(in the rows, 128 means zero)
Each row is followed by its class; each block has classes of its own.
[182 145 131 123 114 135 113 158 135 121 131 116 133 110 158 115 144 122
 158 112 107 168 133 100 147 100 135 132  94 154  86 121  99 146]	k_211
[152 151 122 144 135 143 125 128 171 129 122 135 105 129 106 123  92 122
 135  95 128 124 132 120 123 126 132 114 117 127 128 118 127 121]	k_211
[122 132 131 109 137 126 180 143 111 142 116 102 141 154 143 110 117  77
 110 129 154 119 113 129 127 123 120  80 120 116 138 143 119 110]	k_211
[132 114  95 144  98  91  91 149 142 105 144 129 128  86 156 136 148 150
 137 146 117 154 154 126 156 108 131 140 112 139  84 130 126 134]	k_809
[128 115  95 125 114 120 126 141 139 130 127 123 122 137 129 116 123 111
 146 133 122 130 131 145 142 123 143 119 117 134 136 119 140 125]	k_633
[125 156 112 146 151 108 161 141  92 126 137 151 123 134 102 114 105 113
 108 153 146 125 105 137 181 154  91 131 115  95 117 148 118 109]	k_809
[136 135 120 112 111 114 124 144 122 135 136 108 137 122 149 123 152 162
 142 141 135 115 132 126 138 140 140 135 127 160 126 145 127 143]	k_887
[104 127 110 127 140 145 121 126 153 106 145 131 113 106 160 125  97 140
 117 117 129 142 120 113 166 116 154 124 120 140 100 114 136 120]	k_699
[139 133  88 134 104 116 105 142 147 141 135 134 154 148 133 102 131 182
 123 178 109 126 134 129 187 146  95 117 149 138 147 133 156 145]	k_887
[141 128 101 127 105 102 127 115 143 131 125  94 125 164 134 102 167  93
 135 158 108 113 111 167 165 133 140 136 140  96 125 111 120 136]	k_643
[  4  64 136 109 131 126 104 103 139 134 129 107 155 119 124 150 119 114
  87  90 151 151 191 137 122 158 135 142 123 128 156 108 155 114]	k_643
[123 139 105 136 131 124 130 138 141 116 125 124 119 130 139 122 116 139
 122 137 126 118 124 136 136 116 139 116 135 145 111 133 141 122]	k_699
[146 149 133 131 174 180 119 143 108 161 131 160 142 111  85 142  83 141
 135 129 130 120 158  91 109 132 120 113 105 123 158 143 149 135]	k_211
[116 104 135 134 101 106  98 109 113 132 133 142 109 128 114 136 156 120
 147 112 115 106 123 155 137 139 129 104 123 114 170 107 143 136]	k_633
[113 113 102 131 131 109 134 132 134 129 119 131 135 129 146 112 127 114
 120 139 129 118 122 132 139 118 119 124 123 142 107 137 137 140]	k_633
[143 128 155 123 125 124 130 141 130 144 117  96 129 136 135 105 130 121
 108 133 125 117 116 142 131 146 133 157 125 125 138 113 140 137]	k_643
[150 114 109 121  93 123 112 123 172 135 164  92 130 107 159 132 157 155
 138 114 103 134 172 120 143 128 141 125 142 146  99 123 115 146]	k_332
[ 51 129 119 125 162 105 134 101 102 170 108  52 185 205 122 157 217 122
 101 121 154  87 139 168 137 153  97 156 157 143 117 157 155 174]	k_643
[138 119 110 133 144 126 126 118 125 131 115 110 135 138 134 144 131 125
 141 138 113 114 129 130 107 118 143 113 126 121 121 127 138 119]	k_332
[ 90 124 123 116 115 120 129 135 114 162 114 103 123 151 116 121 146 110
 104 144 138 128 131 151 149 160 141 122 131 147 112 120 143 101]	k_887
[138 136 131 113 143 147 129 120 124 133 137  97 117 134 127 139 126 122
 150 122 120 133 139 137 143 133 145 104 139 113 135 128 137 125]	k_809
[ 74  99 133 124 114  92 128 115  91 117 107 140 155 143 140 123 166  88
 132 152 113 131 126 139 102 145 123 118 129  98 170 134 102 128]	k_643
[182 108 137 136  93 119 144 134 153 106 122 149 141  84 154 118  65 129
 155 137 126 139 102 141 172 121 137  95  90  93 134 126  97 124]	k_633
[ 95 142 115 148  92 109 137 114 140 121 156 116 130 144 125 122 177  95
  87 116 110 116 134 144 137 140  90 151 150 147 115 139 105 162]	k_699
[ 78 104 163  92 153 134 150 104 119 122 125 120 120 124 134 129 103 130
  77 116 162 151 113 121 148 138 134 175  96 119 135 112 154 122]	k_887
[130 131 133 113 134 132 125 112 122 123 132 103 119 114 137 130 143 122
 139 135 120 134 137 128 139 117 131 123 146 112 108 133 136 135]	k_809
[164 128 113 147 128 106 117 160 134 122 138 102 108 132 146 124 125 124
 110 126 123 102  85 149 160 111 149  95 124 125 111 125 126 107]	k_699
[114 140  88 142 130 105 115 127 134 122 130 123 129 148 130 127 109 146
 146 135 139  90 130 157 178 164 141 131 128 116 151 112 151 120]	k_643
[164 119 138 135 156 135  99  92 135  92 119 148 108  99 154 146  79 143
 171 145 126 105 122 144 124 117 171  93  98  96 136 114 133 124]	k_809
[102 135 130 113 117 141 127 118  91 149 104 104 164 126  98 123 148 112
 151 156 136 118 140 140 116 145 121 125 142 140 122 149 123 128]	k_887
[ 90 119 112 107 149 126 135 108 108 134 107 133 130 139 122 127 142 111
 143 138 156 135 137 131 134  95 134  92 104 118 111 124 152 118]	k_211
[127 133 103 129 169 147 126 124 117 147 118 122 133 174  96 113 118 139
 159 149 140 110 125 148 118 143 145 104 116 125 151 121 147 103]	k_332
[111 131 110 122 101 117 109 129 140 132 137  95 119 134 104 124 165 133
 126 120 125 115 127 130 118 142 131 162 158 132 150 133 136 128]	k_887
[111 146 114 139 112 136 151 138 122 120 142 108 129 133 134 142 122 116
 136 104 140 111 100 135 140 124 135 108 116 146 141 131 132 131]	k_699
[ 96 118 108 136 163 104 102 120 106 116 137 144  92 114  96 145 137 126
 120 122 142 119 139 132 120 111 129 149 106 123 113 124 162 119]	k_809
[107 124 136 126 137 103 157 111  94 140 121 116 134 155 133 116 153 103
 124 126 133 120  94 137 142 144 121 101 132 108 109 143 105 125]	k_874
[131 137 126 130 139 126 109 130 142 138 117  96  84  72 125 161 109 164
 152  77 141 115 131 115 152  92 144  92 142 154  50 117 189 113]	k_809
[150 119 132 149 122 124 103 151 126 148 123 102 133 118 121 132 122 123
 136 117 116 111 124 131 104 151 156 109 138 125 123 137 109 107]	k_874
[105 104 160 103 145 134 152  98 102 155  95 113 138 135 111 109 114 131
 145 128 152 140 111 147 151 119 124  63 120 113 100 121 150 114]	k_874
[121 106 143 122 136 125 137 124  93 149 115 109 138 129 125 123 144 109
 138 128 133 136  90 125 134 109 134  98 109 113 106 127 131 127]	k_874
[ 99 137 123 140  81 117 111 122 159 144 122 113 108 125 112 102 165 132
 129 128 124 110 120 135 120 143 129 161 154 132 141 102 158 142]	k_643
[ 91 124 115  86  88 105 140 103 160 137 112 111  87 159 116  61 190 127
 130 154 130 136 135 148 113 122 132 124 171 153 116 118 146 127]	k_887
[109 114 115 141  98 108 124 144 147 146 122  86 129 120 122 173 130 119
 126  66 127 127 142 145 151 125 126 117 124 161 106 120 160 131]	k_633
[118 115 126 117 179 126 134 145 121 116 117 123 152 156 167 142 106 117
 103 117 137 156 143 114 132 124 137 125  89 127 132 135 120 120]	k_211
[181 125 124 121 115  92 102 131 137 112 124 115 100 127 112 120 150 128
 145 129 118 109 147 150 107 107 141 118 140  94 151 125 126 114]	k_211
[144 111 101 109 154 110 152 130 137 114 127 138  96 114 154  86 109 117
 118 177 140 137  97 125 154  78 141  95 111 100  81 132 138 113]	k_809
[120 126 153 122 130 131 147 134 120 146  97 114 146 105 135 137  92 126
 120 128 121 122 135 122 130 146 128 115 140 114 126 132 143 121]	k_643
[111 116 114 140 131  97 128 118 122 131 119 129 147 132 124 144 143 149
 126 132 133 142 137 134 142 121 117 145 106 133  92 139 138 148]	k_874
[148 135 155 106 132 139 120 112 122 151 107 120 140  87 124 126 128 168
 127 154 116 126 143 111 143 129 122 129 158 126  85 150 135 140]	k_887
[126 104 159 131 145 126 123 115 128 145 122  93 152 110 161 158 133 151
 110 107 129  98 134 115  99 139 132 104 143 128 119 144 126 131]	k_332
[126 130 133 122 122 124 153  98 116 111 130 113 134 119 134 138 105 133
 164 110 146  99 128 140 127 147 135 105 127 111 146 126 117 111]	k_332
[140 189  99 141  76 129 156 139 121 151 123  93 124 146  69 105 168 129
 194 125 130  97 123 141 106 155 113 129 175 144 138 140 125 116]	k_332
[105 141  94 172  75  70  94 141 116 123 129 117 141 139 172 173 207 139
 128 117  83 130 120 140 192 133 113  88 155 151  77 134 115 137]	k_699
[120 128 128 135 130 112 111 120 148 113 120 110 128 125 159 151 138 139
 125  94 140 133 126 119 147 116 136 133 120 119 111 121 131 128]	k_211
[ 86 145 121 123  95 144 111 136 127 144 129  81 130 127 136 136 198 151
 170 126 135 150 117 113 125 129 145 131 167 134 138 133 152 133]	k_809
[116 119  97 134 122  99 146 139 137 122 122 124 116 125 150 123 127 101
 117 123 130 110 111 128 129 114 132 131 125 141 108 135 137 131]	k_633
[120 133 140  99 143 186 118 117 160 167 127 102 134 118 142  98 131 167
 126 149 130 147 107  93 161 135 152 126 154 130 103 130 139 136]	k_887
[130 134 125 116 130 138 170 141  87 143 152  99 126 141 171 116 115  82
 107 130 125 145  74 109 200 141 140 133  98 115 100 106 128 123]	k_874
[111 118 141 124 152 150 105 112 128 134 120 120 127 116 114 147 102 116
 121 105 144 122 153 125 119 130 143 120 117 109 139 114 147 110]	k_211
[121 150  89 147 106 115 137 156 136 137 152 128 109 111 143 120 118  87
 130 108 110 117 118 114 173 154 146 135 111 148  88 113 105 123]	k_643
[153  99 156 103 126 138 122 121 102 155 111 119 151 104 136  88 152 132
 155 175 122 133 124 120  91  92 134  94 119 133 102 141 127 156]	k_874

Next block, with new classes.
[107 110 107  81 128 125 157 104 146 118 166  84 109 203 126 164 156 102
  81 135 124 137 123 142 116 127 166 179 123 118 134 115 129 162]	k_65
[143 137 139  93 104  85 110 150 134 117  92  71 102 121 163 173  93 138
 112 113 138 106 141 125 106 123 130 189 147 106  99 112 120 109]	k_749
[118 163 161 135 100 129 139 107 116 138 118 143 101 149 135 111 121  91
 120  63 129 122  72 126 160 106 115 108 125  84 127 121 199 189]	k_94
[105 126 164 152 124  78 151 100 171 112  88 134 121 143  79 174 145  98
 133 104 160 127 121 200 154 146 168 147 127 145 126 115 100 163]	k_177
[100  76  94  79 162 162 161  91 135 102 146  95  94 169 142 140 142 111
 117 105 161 138 134 102 113 143 126 165 114 148 120 126 110 134]	k_65
[ 94 163 135 183 134  72 146 151 153 107 126 148 134 152  98 150 145  89
 143 105 218 169  97 153 167  81 130 149 151  92 109 149  95 134]	k_94
[109  91 100  77 167 127 130 154 108 106 169  91 110 215 139 131 123  94
  71 128 168 145 132  80  86 137 102 171 127 100 138 139 105 128]	k_758
[102  99  96  22 162 142 178 166 134 133 195  89 132 179 172  70 143  24
  97 170  88  88  98 115 143 142 145 199  81  96 143 112 126 121]	k_65
[102 150 152 149  72 152 145 135 133 110 147 195 110 149  56 142 107  94
 107 197 132  73 151 139 187 128 106 123 107 110 104 122 158 112]	k_95
[ 81 150 142 166 107 162 151 117 160 130 141 138 166 133  91  40  95 117
 128 129 104 102 137 106 181 170 163 127  89 163 138 135 129 107]	k_992
[101  85 117  78 125 176 135  96 150 125 171  93  67 134 111 127 153 109
 103 194 157 143 141 150 181 122 109 135  92 102 102 185 111 104]	k_741
[145  83 122  73 108 187  84 175 105 104 164  96  90 158 126 137 135  61
 104 204 141 141 138  94 119 112 114 140 109  86 116 102 124  88]	k_749
[ 68 138 107 162  71 117 157  77 101  87 133 158 106 154   4 155  99  90
 117 119 132 117 155 136 154 108 109 150 138 137  88 116 141 121]	k_95
[ 92  87 111  68 134 126 128  95 142 115 146  88  77 146 144 135 151  61
 128 164 137 112 138 184 169 140 132 169 100 122 123 120 118 152]	k_741
[117 106 115 115 120 140 162 157 139 104 114 137 165 146  71 165 114  90
 152 104 150 127 123 146 135 128 114 122 152 130  92  93  81  89]	k_749
[129  82 137 109 155  43  89 114  79 119 106 104 116 155 135 182 124  97
 121  83  89 103 130 150 130 124 122 135 127 155  96  82 124 185]	k_177
[169 166 133 178 113  95 143 135 100 159 111 131 172  74 175 190 118 149
 172  65  68 106 154 206 107 138 134  88 159 166  89  64 127 171]	k_992
[114 125 132 178 135  56  92 123 124 127 111  70 155 115 149 170  99 187
 130  82 110 127 149 175 118  95  87 166 155 128 111 125 113 143]	k_741
[126 130 106 151 135  89 101  69  67 116 121 156  77 103  90 109 138  98
 143 104  86 132 151 140 110  66 112  74 109 146 131 128 180 191]	k_95
[ 98  98 161  81 109 165 144  57 170 111 112  90  82 110  93 120  87 219
  97 177  89  80 111 119 216 164  81 169  65 149 119 201 174  83]	k_177
[ 68 174 152 157  68 106 183 145 161 121 117 137 178 158  94 127  69 147
 125  89 162 118 125  74 176 146 156 184 143 128 108 133 117  91]	k_65
[119  96  77  31 171 124 152 136 108 142 165  93 117 182 129 117 148  34
 110 103 155 166  86 121 103 116 178 133 123 110 120  97 105 143]	k_65
[122 127  72  82 161 127 197  48 129 119 122 188 114 135 140 132 168 139
 170 106 115  92 124 151 124  86  97  82 116 146 170 133 175 208]	k_425
[157 102 106 108 193 139 128  98 110 166 118 140 115 161 147 233 183 127
 119  55 167 155 129 190  58 106 146 100 154 131 111  89 103 155]	k_992
[ 72 136 126  86 109 127 170 105 143 132 105 155 156 196 111 167 123 133
 124 103 163 116 111 133 145 142 175 173 113 104 129 109 116 130]	k_65
[159  97 115  54 113 133 112  84 145 107 154 116  15 119 186 136 135 148
 123 193  61  86 151  96 145 114  79  96  85 136 114 173 187 162]	k_425
[141  89 122 114 172 172 103 135 132 130 169  87 108 172 125 109 151 100
  95 174 120 136 101 134  88 125 138 101  90 112 147 147 135 129]	k_95
[ 93 109 148 105 137  91  68 157 139 114 173  86  97 208 170 130 145  87
 124 162 139 159 107 142  98 134 167 178  97 120 134 105 132 132]	k_992
[102 136 141 105 134 134 138  91  94 117 136 181  89 150 125 105 101 133
 115 122 165  94 138 133 147 114  94  84 105 129 108 117 146 219]	k_177
[148 113 108 108 145 103 103 109 105 138 107 105 127 127 144 166 132  95
 131 107  95  87  95 195 105 134 120 133 118  96 131  88 125 151]	k_425
[130 133  81 166 132 116 154  96  81 101 168 146 109  83  83 134 171  73
 162 183 116 128 136 183 205 115  63 107 135 161 144 139 145 120]	k_425
[161 159 140 123 149  94 102 128 100 150 110  80  98 107 216 149 116 201
 122  94 121 136  98 172 101 116  87 139 124  82 112 141 156 148]	k_94
[117 112 127 152 130 114 160 140 162 100 139 154 164 180  85 202 131 137
 130 122 119 128 117 148 167 118 100 179 142 132  97 104 116  73]	k_94
[115 139 162 136 107  73 112 131 104 111  78  87 145 124 142 147  94 191
 122  79 126  96 135 139  98 141 109 201 117  99 115 118 135  90]	k_749
[ 93 122 140 188 159 144 162  83 139  98  86 140 115  75 114  37 192  87
 196  81  92 145 136 194 106 123  90 133  84 128 216 163 138 134]	k_749
[116 117 138  76 118 164 147 152  81 127 168 156 127  90 222  71  85 118
 178 145 121  59 134 101 171 118  47 114  89 118  96  98 178 143]	k_741
[ 64 146 103 154  99  46 157  54  68  84 149 117 131 135 106 102 124 101
 194  52  89 167 109 144 142 106 148 140 126 192 123  96 168 199]	k_65
[129 113 114  67 144 169 192 151 136 113 210 123 109 179 180 107 139  42
  97 163 117  94 123 100 130 159 137 153  99 116 117 139 106 137]	k_758
[120 100 136 133 133 179 189 130 163 101 177 111 136 163 147 117 168  45
 127 131  89 112 102 145 118 150 135 137  95 109 148 145 114 164]	k_758
[123 115 137 161 105  99  91 130 129 101  97 103 134 128 124 148 112  89
 142  89  66 108 140 129 117  98 130 142 135 128 112 107 109 149]	k_749
[122  70 128  69 144 159 157 111 133 111 130  78  99 139  88 135 145 122
 115 136 137 153 111 160 104 146 104 162  98 116 135 121 134 100]	k_177
[ 93  79  82  91 159 176 125 102 132  85 170  92  92 168 120 115 126 107
 132 190 145 112 108 125 140 106  87  99 103 144 128 153 147 185]	k_95
[121 137 157 182 123  54 110 131 132 108  91 121 129 133 178 152 119 189
 153  69  58 121 147 143 105 112  75 169 120 114 120 128 150 145]	k_94
[134 102 147 139 145 122 134 110 124 126 105  97 142  95 101 109 107 116
 104  91  77  88 124 155 119 129 113 175  99 120 127 103 128 122]	k_177
[114 147 121 149 105 112 117  92  62  87 146 159 110  78  82 113 110  98
 151 146 105  94 126 168 184  78  67 150 117 135 111 101 169 121]	k_749
[108 107 114  53 111 152 116 144 118 137 138  81 123 180 167 132 119 101
 142 133 115 160  86 121 110 143 157 132 110 103 135  98 135 144]	k_65
[ 69 137 107 143 125 155 193 137 148 105 144 155 181 166  59 121 119 101
 132 155 181  92 106 142 149  98 116 135 120  98 129 140 120 141]	k_95
[157  68  89  62 170 150 152 140 117 116 160  99 115 139 137 163 159  34
 135 110 128 156  80 114 100  93 120 133 130 109 130 117 125 122]	k_758
[139 125 133 170 136  64  65 120 105 146  76 114 115 115  68 162 120 133
 105 121  47 120 152 189 117 120 108 122 124 117 133 132 134 107]	k_95
[ 80 118 130 114 142 130 152 100 178  65 180 177  73 224 119 109 155  32
 113 149 159 104 141 113 132  95 141 182 122 156 153 108 134 173]	k_749
[131 134 127 128 129  65 137 117 129 110 127 103 145 138 154 116 130 178
 125 131 101  84 131 146 100 133 116 154  95 110 153 128 159 155]	k_425
[ 90 129 141 134 106  98 175 129 169  90 127 167 149 133  68 111 121  86
 164 137  76  91 131 159 191 136 119 153 108 155 109 130 110  80]	k_749
[ 97 141 129 151 125 115 148 126 180 132 119 154 122 123  67 164 134 104
 144 135 158 137 132 191 194 130 130 106 142 146  94 148  89 114]	k_992
[123  83 103  93 137 153 126 122 100 103 177  68  68 141 115 133 136  37
  88 162 155 140 141 118 135 117 128 147 120 125  87 123  87 160]	k_177
[126  90 116  72 183 136 146 133 166 125 134 114 110 150 152 171 151  80
 135 164 145 117 103 190 141 134 137 145 117 136 121 121  71 143]	k_177
[103  81 110  67 163 135 132 149 125 131 164  89  99 180 120  98 143  51
  99 138 215 149 132 140 145 142 120 106 123 103 116 123  99 158]	k_741
[155 148  67 140 150 140 175 118  47 148 160  95 191 104 149 132 106  94
 138  72  81  82  91 164 119 144  86 131 167 146 126  69 132 130]	k_425
[153  94 157 153 149 143 117 134 125 122 129 180 131  53 151 110 130 136
 194 115  89  97 130 114 163  98  70  75  87 166 109 116 185 114]	k_992
[ 79 141 152 167 109 110 165  75 146 106  90 156 110 148 113 168 148 117
 156  60 171 131 105 135 178 125 139 162 118 117 102 154 124 132]	k_94
[ 97 155 103  98  66 118  98  81  51 120 111 129  78 109 134 128 126  92
 158 156 110 109 118 156 149 114 100 154 101  79 159 109 187 149]	k_425
[ 98 191 110 126 118 119 168  53  75 151  80 185 124  66  46  15  84 139
 139 103  68 113 153 209 175 149  94  80  99 150 175 113 166 174]	k_177
[115 137 126 101 183  69  89  52 112 121 152 165  78 156 149 108 117  99
 110 133  93 100 108 133 147  88 173 187  93 187 146 109 144 157]	k_177
[ 92 136 114 136 113 119 173 109 126 113 113 118 148 144  19 144 120 115
 119 121 174 129 106 190 130 133 128 142 129 105 123 118 137 113]	k_95
[120 130 132 159 119  78 151 138 109 120 104  85 185 146 117 178 147  99
 138  58  92 125 119 156 104 115 142 177 159 125 132 104 111 116]	k_749
[135 142 119 148 199  90 113 107 111 124 111 218 105  66 171 132 116  89
 154 101 165  65 136 159 172  67  93 143 121 140 116  95 118 168]	k_65
[133  72 114  36 118 151 136 154 103 124 145 105  91 150 198 222 157  61
 131 165 130  98 131 107 156 132 124 178 114 104  88  92 128 118]	k_65
